Each row is followed by its class.
[ -6  -8 -15  11  -8  -5  -4  22   8 -19   1 -46  -2  18   9   3 -13 -27
  -4  -3  -5 -16  -2 -21  41 -20 -43  -5   8  24 -15  -6  22 -30  29] => tiga
[-21  -7 -19   4   4  42  15 -40  31   2 -27  54  21 -24  11  17  17   6
 -39  10 -17  -1  19 -15   0   4 -30 -17  15   8  21  -9 -16  26 -25] => podu
[ 31  28 -50  23  23  62   0 -54  16 -22 -46 -57  -5   3   2   5  12 -31
 -13   3 -34 -25 -18 -83  51 -24 -49 -10   5 -29  47  19 -42  23   4] => motip
[  0 -10   4  -1   3 -14  -2 -19  18 -11 -29 -20  12 -15 -20  23 -16 -22
 -12 -11  -6  17  -8  51  10 -10   4 -15  11 -19 -13 -16  -2  -8 -43] => podu
[ 53 -18   0  19   6   3 -25 -26  42 -11 -22 -25  32  29 -14   1 -10 -37
  -2  -1 -25  -3   3 -17  49   1 -19  -2  44 -12  -7  -9  24 -23   1] => kir
[ 46  -1 -15  13 -51  44 -15 -22  19   2  -5   9  12  14  16  -9  -7  11
 -12   5 -10   7   9 -28  26   3 -31 -14  21  -1 -18 -30   5  -3  27] => bitik
[-20  31  30  10 -61  69  72  -1 -31  -4 -17   8  56  44  39  11  39  20
   5 -57   5  -3  52   4  22  14 -44   8  -6  32 -42 -38  14 -51  28] => duf
[  1  16  10 -10 -10 -16 -24   4   5 -10  10  35   3  22 -10 -30  -8  29
  17  -6  -1   4  15  -2  -4  10   7   5   5  12   9  -8  -6 -29   5] => kir
[  7 -20 -28  -4  -7  -3 -18 -21  31 -16  15 -49 -14   2   6 -19   3  15
  -9  -5 -12 -30 -32 -47  24   4  -4  -1 -18  -2  -6 -13  -1   2  16] => duf
[ 30 -13 -36  57  11  42   5  16   9  17 -19 -55   1  21  30  22  32 -10
  -3   6  22  -8 -22 -18  57 -25 -83   3  21 -42 -51  -4 -32 -29   9] => fegis
[-17  11  12  24  14  -1  16  -9  32 -28 -35 -16  27   9 -10  18  22 -15
 -15  34 -24 -12  -2   9   9 -11 -31 -11  33  -8 -12  -1 -13   2  -5] => suzad
[-14  10  16   5 -10  -1   9 -10  25   4 -22  36  14 -20  -5 -12   6  -9
 -31  11 -15  21  17 -10 -21  14 -11  -4   1  12  13   8  -8  25 -12] => tiga
[  2  17 -25  -4 -11  40  10 -37  35 -10 -41 -10  29  12   1   6  30 -10
 -32   9 -11 -25   2 -24  31   3  -6  -9  37  -9  14  -5 -16  14  -7] => vulo
[ 28 -33 -21  15  10 -31 -27  78   3  56  33 -30 -16  46 -20  44 -15 -20
   0 -47 -23   2  41  34  40   8 -24  10  -5  -3  -9  51  23 -31  22] => vulo
[-21 -15   5  11   2   3  12  -1   3   4  -5  10  -2 -13   6  13   7  -2
 -15  -6 -15   9  13   5  12   0 -18 -10  -6  11  -4   3  10  19   3] => panik
[ -1 -11  -3   9  -5 -37 -13  19  28  20 -16 -22  13   6  15  18  -6  18
   6 -13 -26  18  19  15  11   4  13  -3 -17 -13 -19  17  27  13   1] => suzad
[-27  17  25   0  23 -56  -6 -43  32  26 -27  41  14 -29 -23  -8   0  17
 -17   8 -29  29  29   0 -29  26  24   7  16 -15  34  38  -7  51 -50] => vulo
[-34  19 -14   8  21  17  39  30 -18  60  12 -30 -17 -12  33  34  34  26
 -28   0  18  -7  -2 -20  33 -24  -6  12 -33 -25  -5  19  -7  21   7] => nomaz
[ 24  12  -6   6  18  -6   3 -14   6   5 -18  -5  -1   4   7  27   5 -12
 -24   4  -8  14  -4 -10   1   2 -10   2   5 -22  10  -3 -24  13 -25] => podu
[-15   2  20  -2  15 -36  24  -1  14  51 -12 -11  -3 -11  16   4   6  25
 -24  -1 -29  16   7 -24  11  12 -12   3 -29 -22 -10  16  17  40 -23] => nomaz
[  7  20 -19  -6   0  15   2  36 -33  21  17 -35 -17  22  19  23   4  21
  14 -18  21  -1  -9  18  32 -26  19  11 -31 -14   3  -6   8 -24  19] => nomaz
[-12  12   5   4  -5   5  13 -16  21  -1 -36 -14  15   2 -18  18  -1 -29
 -28  11 -29 -11  19   4   9   7 -11 -17  27   8  22  24  -9  36   4] => bitik
[ 67  44   7  40  46   5  22  14 -14  -6   6 -17  -5  62 -32  52  31  -8
  18   4 -28 -12  -6  22  37  -1 -40   7   3 -59  32  62  11 -11 -10] => duf
[ -4  14   1   6 -18  -2 -27   7  17  18  -3  21   8   4  14 -24  -7  18
  -4  -7 -22  14  27  -8   1  19   0   0 -16  16 -12   9   0  -2  17] => suzad
[  20   31    8   23   -1  -37   -2   24   20    6  -25 -104   -7   32
  -11  -17   -6  -47  -10   30   -2   23   -1    7   21  -20    1    7
   33  -37  -16   -6    6  -23   -8] => fegis
[-11   7   5  -3 -21  18   4   1 -10 -20  10  32  -7   4 -16 -23 -13  19
  10 -16 -12  -4   8 -20  11   3 -11   5  -8   7  26   9   7 -12   6] => motip
[ 30  19   0  17   2 -11  10  -7  30 -16 -26 -12  12  24  -7  13  11 -24
 -12  14 -16   0 -11  -1  21  -2 -25  -5  28 -13 -13   5   6 -12  -1] => tiga
[ 33  19  -5  12  -8  14  -3 -21  23  -8 -22  -2  20  35  11  -1   7  -1
  -3   5   0  -9   5 -13  29  -2  -3  -2  10  -9  -1 -29  17 -36  10] => ribut
[   6    3   68   -3   64 -114  -44   10   24   43   24  -51   13   25
    1   -4    4  -34  -22   11  -11   19  -10   17   26  -12   17   38
   15  -27  -31   20   42   27  -45] => nomaz
[ 13   5  36  37  18  31  10 -49  21 -28 -30  72 -11   4 -40  -1 -13  21
  -7  13 -11 -13  14 -52  40  14 -57  -7  32 -10  37  13 -18   9 -24] => fegis
[ 21  18   3  16 -10 -10 -13  24  -1  27  12  -5  -1  12  13   3  12   6
 -19  -7  -8   4  -1   3  14  -1  -2   6 -13 -14  -8  19  12   0  18] => ribut
[  0   2 -27   9  19   4 -19  -1  16  14 -10 -21  11 -20  10  17   6 -10
 -19  16 -23   1  -3   0  10  -3  -3  -6   1  -7  -2  17 -15  17   4] => suzad
[ -1   1  -4  12  19 -20 -20   6  12  17  -3  11  -4 -10  -2   1  -5  10
  -4   2 -29  -1   5 -17   3  12  -8   0   3  -5  -4  24 -12  10   2] => suzad
[-12   9   3  11   6   4  13 -45  18  11 -24  25   5 -31  -1  10  -4   9
 -18   3 -11   4  18 -20   5   8 -28 -16  -2   0   0  18 -11  37 -18] => vulo
[-22  17  14  -4   5 -46  -1  26   3  17  24  16 -15  -3 -30 -20  -1  22
  -2   4 -24   6   2   5  -6   4  24  21  14 -13   3  15  -1   3  -5] => nomaz
[ -5   0 -11  12   3  26   8  -3   0  22   8 -18   4  -4  16   8   2   7
  -4 -21  -1 -10  14 -12  41 -26 -19 -11  16   2 -12  -9  16 -45  15] => kir
[ 19   5   1  17   9  33  13 -19  21  30 -45  -6  31  -2 -15  31  13 -36
 -32  23 -27  24   9  -4   3  -9 -50  -9  24 -23  12   1 -10  21 -27] => motip
[ 13  29 -11   9  10  18   9  12 -13  37   8 -22  -5  -2 -10  44  19   1
 -20  -3 -29  -4   0  14  16 -10 -22 -13 -16 -17  19  49   8  34   1] => duf
[-14   1   3   1   3 -36 -20  22   8   5   8  -4  -1  -5   2 -27 -10   6
   4  -8 -19   0  15 -12  13  15  14   9  -7  -7 -15  20   2   2   0] => suzad
[ 48  12  -1  24  14  30 -53  -8  -7  -2  13  -3  -2  17  -6  -6 -18   4
  24 -31 -18 -30  -9 -66  44   0 -19  11  -5  -3  -2  18   7   7  21] => suzad
[ -9  -6  46  16   6 -43 -27   4  21  15  10   8   1  26  13 -43   6 -12
 -25   3 -17 -12  -5 -40  -8  17 -44  13  37  47 -26   5 -17 -19  35] => kir
[-18  20  22  -1   0 -15  21 -16  13  23   9  -1  -6 -17  14 -34  13  16
 -28  20 -21  -1   4 -27 -23   9  -1  -5  10 -12   2   4   7  18 -13] => bitik
[-22   5 -16  15 -27   9 -16 -31  63  -4 -37 -21  38   1   0 -11  12 -23
 -54  30 -42   6  10  11   9  -3 -20 -14  30  30   1 -18   1 -10  26] => ribut
[ -5  14  11  24   8  26  23 -17  11  -7 -27  -2   2  -2 -18  21  11 -13
  -7  20   3  10   2  12   0 -12 -20 -15  -1  -9  -6 -20  -5   8 -11] => panik
[  7  34 -13  -7  12  -6  -4  16   2  28 -13 -15   5  23  -6  27  10  -6
  -7   3 -14   4  10  19  17  -9   5   5   1  -7   5  10 -12  12   2] => nomaz
[  4 -16   8  23  22  24  18  -8  32  17 -34 -60  16 -21  -4  41   7 -55
 -58  41  -9  20  -1  32   8 -25 -53 -29   9 -12  -8  -9  -7  24 -27] => fegis
[ 24  15  46   3  -7  18  16 -37  12 -32 -17  26  13  39 -14   8  19  20
  -7  11  -4  -8 -15  23  13   2  -5 -10  20  -5  30 -20  21 -23 -13] => duf
[-18  20   5  -2 -40  -4  19  -3  13   6 -16  35   7 -24   3 -20   4  14
 -25  10   9  18   7  -4  26   3  15  -4  27 -12 -17  -2  12  -3 -10] => tiga
[ 28  28   5  21  22 -18   3 -18   5  64 -11  16   7  10  21  19   8  19
   1 -10 -26  19  34 -43  -6  11   2  11   9 -24  27  41  32  35 -12] => vulo
[ -8  31  11 -18   6   2  20 -30  35  -8 -57 -29  22  30 -19  19  11 -35
 -40  33  -6  -9  16  33  29   5  17 -17  41 -12  31 -10 -15  -8 -25] => bitik
[ 28  -2  28   4   9  28   6 -55  15 -12 -21  34   3  17  -6  -6 -10  15
  -5   7  27 -18 -12 -31  38  25  -7  -2  -7 -12  19  -8  18  -9 -23] => vulo
[ -3 -18 -20 -13 -26  17 -20  10  -2 -23  39  29 -25  -1   1 -31 -26   7
  -9 -37   7 -39  -8 -31  50  23  -8   2 -18  25 -23   5   2 -18  20] => podu
[ -1  12  11   8   4 -18  12  10  21  22 -18 -46   1  16  15   9  13  -6
 -11   8  23  10  -3   4  27 -15  26  12 -23 -28 -17  -3   7  23  -4] => nomaz
[ -2  69  15   8 -28  -2  20 -18  22  57 -46 -16   6  -2  -9  30   8  24
 -46  49 -21  46   9 -13  18 -18  17  -2  26 -32  14  -2  10  44  -2] => nomaz
[-25  -4 -24 -16 -25  36  11 -28  28  -5 -33  31  24 -13  23 -23  22   1
 -33  13   3  -9   1 -12  22  13  23   0  19  15   7 -25 -24  17   8] => nomaz
[ 29  -7 -25 -12 -19  48  14  -4   6 -22 -28   1  16  15  11  24   2 -20
   5 -13  13   3   6  30  -1  -8 -12 -21 -28   7  -4 -28 -20 -10   1] => motip
[ 12  -8  14  14   3 -22   3  38 -32 -10  33   0 -29  27  29 -25 -13   0
  21 -33  -2 -10 -13   4  10   3 -30   3 -14  30  -8  16  29 -69  36] => tiga
[-10 -16 -10   7 -17  11  -7 -14  24  24 -28 -17   1 -27   3   9 -21 -21
 -35 -15 -11  12  10 -21  11   3 -12 -12 -10   9  -4  -2  -6  32  -7] => podu
[  9   7   4  13   6 -20  -6   9   6  -3   6   1  -3   6  10 -11   6  29
  11   1 -16   6  -8   4  -5   4   8   4   4 -19 -13  -3  -1 -30   2] => suzad
[  5  -9  -7   6   3   0 -14   0  16  35  -7 -26  -5 -19  17   7  -9  -1
 -25  -3 -12  20  16  -9  16 -13  -7 -10  -5  -7   7   8  14  28 -12] => fegis
[ 11  46  49  12 -21   5  17  -6  -4  -7 -16   3  13  46 -21   9  10  23
   2  24   7  -2  -3   1  13  -4  -5   7  41 -26  10 -10  19 -12  -5] => bitik
[ 26  19  -9  22  -1  20   6 -11  23  -2 -23 -13  15  11  -5  10   9 -25
 -19  18 -11   3  -4 -23  30  -9 -28  -1  30 -14   1  -2   9 -11   1] => tiga
[-11   4 -18   8  -9  19   9   8  19  13 -17   1  13 -13   3  13  10 -13
 -32  15 -13  16  12   6   9  -5 -37 -12  -3   5   2   8   0   5  -2] => tiga
[-24  -8  11  12  14 -25  -4  13  13 -35  10  -9  -2   4  -3 -15   7  13
   6  11  -3 -10 -13  25   2  -6   3   2   4  -6 -14  -6  -8 -36   0] => suzad
[  7   0   7  14  -4   4  16  56 -30  54  19 -39  -7  29  35  10  13 -16
  -9 -58 -23 -12  13  -6  39  -2 -19  15 -15  12 -26  33  20  -9  43] => nomaz
[ 37  10   6  23  -7  10  -5  -8   8 -21   9  32  -6  22 -20  -5  -5  16
  10 -10 -15  -1 -10 -17   1   9 -20   9  16 -19  -2  -7   0 -19  -7] => podu
[ 11  22  12  -5 -28   5  17  -1  -3  -9  18  42 -10  17  14 -22  15  54
   5   5  12 -11   0 -33  -2  19   9   8  -4 -22  -1  -4   0  10   4] => bitik
[ 18   0   1   4   4   9 -24  -8  19  -2  -4   5   4  -2 -13  -6  -8 -31
 -23   1 -12 -13 -11 -17  26  -5 -42 -13  16  15 -16  -2   0  -4  -3] => tiga
[-12  20  -2  26   6  -4  -1   2  23  21  -2   8  -3 -26 -25 -10   2 -13
 -37  27 -34  13  17   4   1   0 -14  -9   0 -14  23  32  -1  11  -1] => ribut
[ 12   8 -11  24  33 -11 -10  26   0   9  -5 -96 -20   9 -13  37   5 -34
 -25   9 -14   9 -22  37  21 -35 -36  -5  11 -21   2  17 -29 -20  -1] => fegis
[ 16  18 -13   1 -23  28   0 -22  19  18 -30 -16  16  -2   7   4  -2  -9
 -26  24  -6  18  17  -4   6   7 -18 -17   4 -11  -1 -15 -14  18  -3] => bitik
[ 12  15   5  15  13 -21  -8   1   0  -4   7  20  -6  -5 -18  -8  -3   0
  -3   4 -14  -2   0   7   3   5  -4   1   1 -14   9  14  -6 -14  -4] => ribut
[ 15  -1  -9  25  22  -9   2   1   1  18   7 -12  -6  -9  13  16   5   5
  -6  -4   3   2  -8   2   8  -2  -4   4 -29 -21  -2  14   2 -11   6] => ribut
[  6  33  14  -1   8   1  21 -15  -4 -13 -17  17  10  15 -22  14  16  12
   5   9 -15  -3  10   6   2   8  -8  -4   2 -21  32  15  -2  16 -26] => duf
[ 30 -12 -44 -12  22  -5  17 -40  25 -85 -43 -86  21  42  27  24   0  -4
  33 -18  -4   8 -17  89  -7  -4  33 -17 -71  -7  35 -52   2 -90  -2] => ribut
[  6   6   0   1   8 -12  -8  -5  27   0  -9  11   6  10  -7  -8   7  18
  -2  20  -9  16   3   6 -32  11  -8  -3  -8  -2  11  -9 -22 -12  -5] => kir
[  0  19  10  14  11  32  24 -21   8   6 -19  11   9  16  -4  22  12  16
  -6   7  -7  -4   2  -9  18  -9 -11   4   5  -3  18 -14   1  -6   4] => nomaz
[ 13   2 -28   7  -3   6 -10  26   1  26 -11 -13  -2   3   8  -2  -1 -11
 -13   6  -9  14  15  -3  21   8 -31 -10 -14  -7   5  29 -22   3  14] => kir
